How the nodes are linked:
Z801: γ>Z756, δ>Z743
Z117: γ>Z133, δ>Z657
Z238: γ>Z102, δ>Z858
Z991: γ>Z746, δ>Z997
Z19: γ>Z724, δ>Z425
Z756: γ>Z425, δ>Z724
Z12: γ>Z997, δ>Z746
Z997: γ>Z933, δ>Z991
Z352: γ>Z922, δ>Z702
Z102: γ>Z131, δ>Z197
Z609: γ>Z995, δ>Z872
Z922: γ>Z657, δ>Z133
Z933: γ>Z872, δ>Z995
Z408: γ>Z644, δ>Z621
Z872: γ>Z408, δ>Z609
Z657: γ>Z122, δ>Z117
Z746: γ>Z478, δ>Z12
Z478: γ>Z352, δ>Z791
Z70: γ>Z197, δ>Z131
Z425: γ>Z238, δ>Z19
Z378: γ>Z801, δ>Z393
Z393: γ>Z645, δ>Z378
Z197: γ>Z858, δ>Z102
Z702: γ>Z791, δ>Z352
Z645: γ>Z414, δ>Z353
Z131: γ>Z227, δ>Z70
Z476: γ>Z621, δ>Z644
Z133: γ>Z702, δ>Z922
Z858: γ>Z19, δ>Z238
Z414: γ>Z476, δ>Z510
Z510: γ>Z353, δ>Z414
Z353: γ>Z378, δ>Z645
Z791: γ>Z12, δ>Z478
Z995: γ>Z991, δ>Z933
Z644: γ>Z510, δ>Z476
Z122: γ>Z70, δ>Z227
Z227: γ>Z117, δ>Z122
Z724: γ>Z743, δ>Z756
Z743: γ>Z393, δ>Z801
Z621: γ>Z609, δ>Z408

In the rows, 61 means zero.

The rows follow the links: the fewer symbols apart two nodes are, the more alike their rows tend to be.

Here are some nodes, each with a row of numbers. One shown again gets a slightly different row.
Z997: 59 61 66 61 77 84 43 57 80 48 62 61 74 67 70 44 63 80 89 75 60 65 77 72 53 67 74 23 69 74 56 43 58 68 82 60 43 89 27 84 66 71 53 76 52 57 22 95 96 73 67 88 32 66 92 63 65 59 79 34 72 62 76 75 17 76
Z644: 49 54 91 56 63 68 73 102 48 95 60 57 54 63 99 44 67 66 84 49 97 30 53 40 72 81 29 84 36 46 32 30 56 33 51 49 69 41 43 62 69 56 40 40 51 53 88 58 36 55 64 56 43 57 73 67 68 42 57 45 80 56 65 89 35 31
Z12: 68 66 41 55 83 92 57 40 75 42 66 70 74 67 58 58 65 73 76 80 61 65 78 76 45 52 73 15 82 86 69 52 54 83 82 58 53 84 28 82 68 63 69 75 54 61 12 85 95 83 67 96 41 75 86 51 67 60 85 35 62 65 64 74 27 83
Z657: 52 65 79 73 57 82 40 92 70 56 74 44 83 49 82 40 65 71 65 60 80 47 75 61 63 92 73 51 45 48 45 40 36 58 75 57 48 82 46 93 84 89 31 48 70 58 19 74 73 88 77 66 33 50 81 68 62 17 79 39 69 60 84 75 16 59
Z197: 40 55 105 63 44 43 45 109 50 77 56 31 59 54 81 44 53 54 55 42 79 44 40 43 80 90 53 86 24 29 33 49 53 31 41 49 58 53 80 60 75 72 28 40 60 65 97 54 39 52 62 37 57 32 61 81 46 48 49 76 69 60 64 68 56 27
Z510: 58 65 76 63 59 72 84 101 34 90 72 61 61 48 102 53 66 63 72 46 97 30 50 43 68 86 26 101 40 39 42 39 54 40 56 55 84 33 49 64 66 60 42 33 61 59 83 37 28 66 70 46 61 61 57 58 74 22 56 56 73 60 68 82 54 29
Z102: 51 47 77 68 45 26 43 47 77 53 32 56 51 80 29 66 41 46 36 58 29 87 40 70 74 54 85 62 62 57 67 82 70 53 39 60 39 74 99 38 53 60 68 77 63 60 94 69 67 40 47 47 72 46 54 78 35 105 40 85 51 57 54 36 94 55
Z872: 44 54 99 59 74 75 44 91 74 79 55 49 61 64 97 35 55 74 88 57 74 38 54 52 65 82 51 47 54 55 31 36 61 47 68 48 43 80 30 73 70 65 41 58 36 52 62 87 79 59 66 71 25 56 102 76 54 63 68 37 85 55 64 87 12 43
Z621: 56 47 67 48 70 48 39 29 96 50 31 75 50 91 36 53 40 56 74 66 28 82 53 69 54 43 76 30 82 90 69 66 77 62 56 68 33 86 71 44 41 52 80 93 41 58 68 92 88 35 52 73 53 65 78 73 39 117 47 65 61 54 48 56 58 81
Z425: 52 60 59 74 30 40 34 60 69 26 63 45 68 51 28 68 51 45 15 53 41 83 60 76 76 71 93 62 52 48 65 83 47 66 57 60 42 79 115 70 76 83 51 51 97 69 57 48 61 67 66 39 80 40 43 77 37 55 55 84 41 64 67 25 84 61

Each walk starts at a row. The symbols on each line, taken left to right, move it on to the next node.
Answer with the node's row; about right is enough.
new walk
47 61 65 72 31 28 30 57 74 37 43 42 65 68 20 63 49 37 25 50 27 81 49 77 74 70 99 56 54 53 69 81 57 60 51 61 34 80 110 56 67 79 65 65 77 63 63 59 67 57 56 42 77 34 44 78 33 80 53 87 54 57 58 24 88 60
δ δ γ γ δ: 36 51 101 67 43 54 35 113 68 72 57 35 64 57 87 39 53 59 62 42 69 42 53 49 71 99 59 75 29 34 36 46 48 35 53 44 43 64 74 76 84 87 26 40 68 61 78 65 55 63 71 43 45 31 70 85 46 39 65 68 76 55 75 69 35 29
δ δ δ δ δ: 57 48 63 56 59 27 56 39 76 62 34 71 41 85 32 64 45 45 57 57 38 75 37 57 67 45 71 63 71 71 69 78 81 49 40 62 51 61 87 30 47 51 78 81 50 62 100 70 57 33 43 49 73 55 54 69 41 119 33 87 54 50 39 40 89 66
new walk
64 75 48 80 37 60 63 73 45 46 84 44 74 33 54 74 72 53 20 54 67 64 72 65 69 70 75 82 47 37 70 77 39 71 58 58 66 45 92 77 86 81 47 32 105 65 43 27 40 83 67 45 89 56 26 62 66 13 73 75 46 72 75 43 84 57
δ γ γ δ: 62 72 54 66 49 64 88 95 31 79 85 50 61 41 83 67 77 62 53 51 90 37 63 51 69 80 37 99 40 36 48 53 48 48 59 55 89 25 56 73 78 66 42 29 79 63 67 26 21 69 67 45 75 64 36 57 82 13 67 65 62 66 65 70 62 37
γ δ δ γ γ: 60 69 50 83 34 53 46 60 58 34 76 37 71 50 36 77 65 52 15 58 52 77 68 77 71 73 89 66 46 42 73 80 45 74 61 60 56 64 102 72 82 82 46 43 108 68 45 35 55 80 67 36 84 43 30 65 48 29 70 85 48 67 72 39 87 60
new walk
76 70 28 57 85 87 66 29 76 50 69 81 68 65 49 69 73 79 78 83 56 74 79 75 39 40 66 27 87 85 77 59 63 87 82 73 64 76 31 67 49 57 83 76 51 61 21 78 87 75 67 90 56 87 73 42 73 67 83 30 52 63 64 67 47 92
γ γ γ γ γ: 40 53 90 53 69 74 55 102 64 88 56 54 64 68 99 35 57 70 94 49 85 32 52 46 61 86 38 64 44 50 30 29 55 34 54 47 55 63 35 68 68 61 41 55 41 56 82 74 57 56 58 62 37 50 92 68 64 50 58 41 77 53 68 84 24 35
γ γ γ γ: 67 71 47 76 46 69 76 81 35 57 88 39 70 29 74 74 82 55 38 53 80 46 71 54 67 75 58 97 41 33 62 68 50 59 61 56 86 34 77 78 81 75 43 29 95 72 58 22 31 79 72 51 82 54 30 55 83 8 72 74 56 74 71 58 85 54
new walk
39 61 93 75 48 72 31 97 67 59 65 29 73 56 89 42 58 67 62 52 70 47 68 63 67 94 71 57 33 40 34 41 42 49 64 47 40 79 62 88 88 89 25 43 71 52 50 70 70 78 75 54 42 40 79 82 53 31 72 51 71 60 81 71 28 45
δ γ δ δ: 71 54 37 49 79 44 84 25 56 67 46 87 40 77 43 76 59 54 74 69 46 69 48 61 55 25 42 68 82 80 73 75 87 69 55 72 78 49 52 34 29 37 101 84 36 67 88 59 54 41 42 72 75 80 52 49 67 104 41 65 58 52 40 57 92 76
γ δ γ δ γ: 82 63 20 45 85 64 92 17 55 59 61 97 50 70 50 78 73 66 71 73 52 66 64 66 48 27 49 60 85 90 82 71 83 80 61 75 85 47 38 42 37 33 104 79 39 66 57 65 59 50 58 77 69 92 51 43 79 92 62 57 52 58 52 64 78 87
new walk
61 57 54 45 65 30 72 29 59 72 33 88 37 80 39 72 51 49 64 62 44 72 38 61 69 36 54 64 78 77 73 76 86 56 39 70 63 47 72 29 33 41 93 82 37 60 101 62 57 30 47 58 74 63 56 60 56 124 37 79 54 53 40 44 95 68
γ δ δ γ γ: 84 69 21 53 86 79 88 18 56 55 67 98 60 61 51 73 73 66 73 82 52 70 73 76 37 29 50 46 88 92 79 72 75 90 73 73 78 57 33 50 42 43 91 79 51 62 37 67 73 68 59 84 61 93 62 40 84 76 74 48 54 66 56 63 70 90
γ γ γ γ: 53 54 87 57 71 80 40 78 80 64 57 58 70 69 79 34 58 76 89 60 65 58 64 56 53 71 69 35 61 63 40 36 56 56 75 55 34 92 31 76 68 76 45 74 43 55 38 98 92 69 62 82 26 53 99 74 52 66 73 32 80 57 65 79 10 59
new walk
47 56 88 66 44 38 65 98 46 78 48 46 49 60 79 61 56 50 51 37 79 42 42 49 79 77 41 102 33 36 48 55 54 39 41 50 67 42 86 53 71 66 48 44 66 60 106 39 21 47 57 37 72 42 48 73 53 50 42 83 71 62 58 62 79 26
γ δ δ δ δ: 59 60 59 62 45 41 79 76 36 78 61 55 53 53 70 70 56 45 42 49 72 50 46 48 76 67 45 105 37 33 56 72 60 41 39 60 79 30 85 50 63 62 54 40 75 64 103 29 20 47 56 33 83 49 33 60 63 47 47 89 55 56 53 54 97 30
δ δ γ: 67 63 50 67 44 46 83 66 34 62 72 57 50 44 54 84 68 48 34 49 67 57 55 60 63 54 50 98 51 44 66 80 59 58 44 66 88 30 90 46 65 59 67 42 86 66 88 20 21 56 61 34 96 57 22 55 65 45 47 89 54 68 54 42 106 49
new walk
77 76 32 66 45 49 77 50 39 47 77 58 62 46 43 85 67 54 27 56 52 69 63 68 66 47 65 84 59 49 80 87 60 78 53 71 78 40 93 47 66 64 75 42 86 71 69 22 37 59 66 46 102 65 18 53 70 44 57 93 41 67 59 38 111 70
γ γ δ δ δ δ: 69 66 34 75 47 53 51 23 69 30 66 61 73 59 18 80 62 52 26 69 28 92 71 77 60 46 93 51 72 68 85 92 61 87 67 68 53 65 97 56 58 68 74 70 84 67 39 57 72 67 65 54 84 64 32 59 51 67 61 83 39 67 59 30 99 85
δ γ γ δ γ: 74 69 26 71 44 51 68 26 50 41 75 61 61 46 28 90 71 53 24 64 41 89 69 72 61 46 78 70 68 58 86 94 59 82 62 65 64 57 98 54 62 61 76 56 89 69 56 35 55 64 64 47 98 61 18 50 64 62 63 83 41 66 64 30 105 78
new walk
64 65 50 66 50 43 41 24 81 26 51 61 66 76 17 73 52 49 35 70 28 98 68 85 59 46 94 31 82 74 83 86 65 84 64 71 41 87 88 58 55 67 73 78 71 67 44 71 84 62 59 60 75 62 50 68 42 92 62 74 50 62 56 34 84 90
γ δ δ: 56 55 58 63 56 45 40 26 87 40 36 69 54 80 21 66 48 52 52 73 28 94 61 79 64 47 91 25 79 84 74 82 73 76 62 63 34 85 81 47 49 50 77 90 62 62 49 82 100 54 51 68 61 57 67 71 33 109 51 66 53 57 54 38 68 84
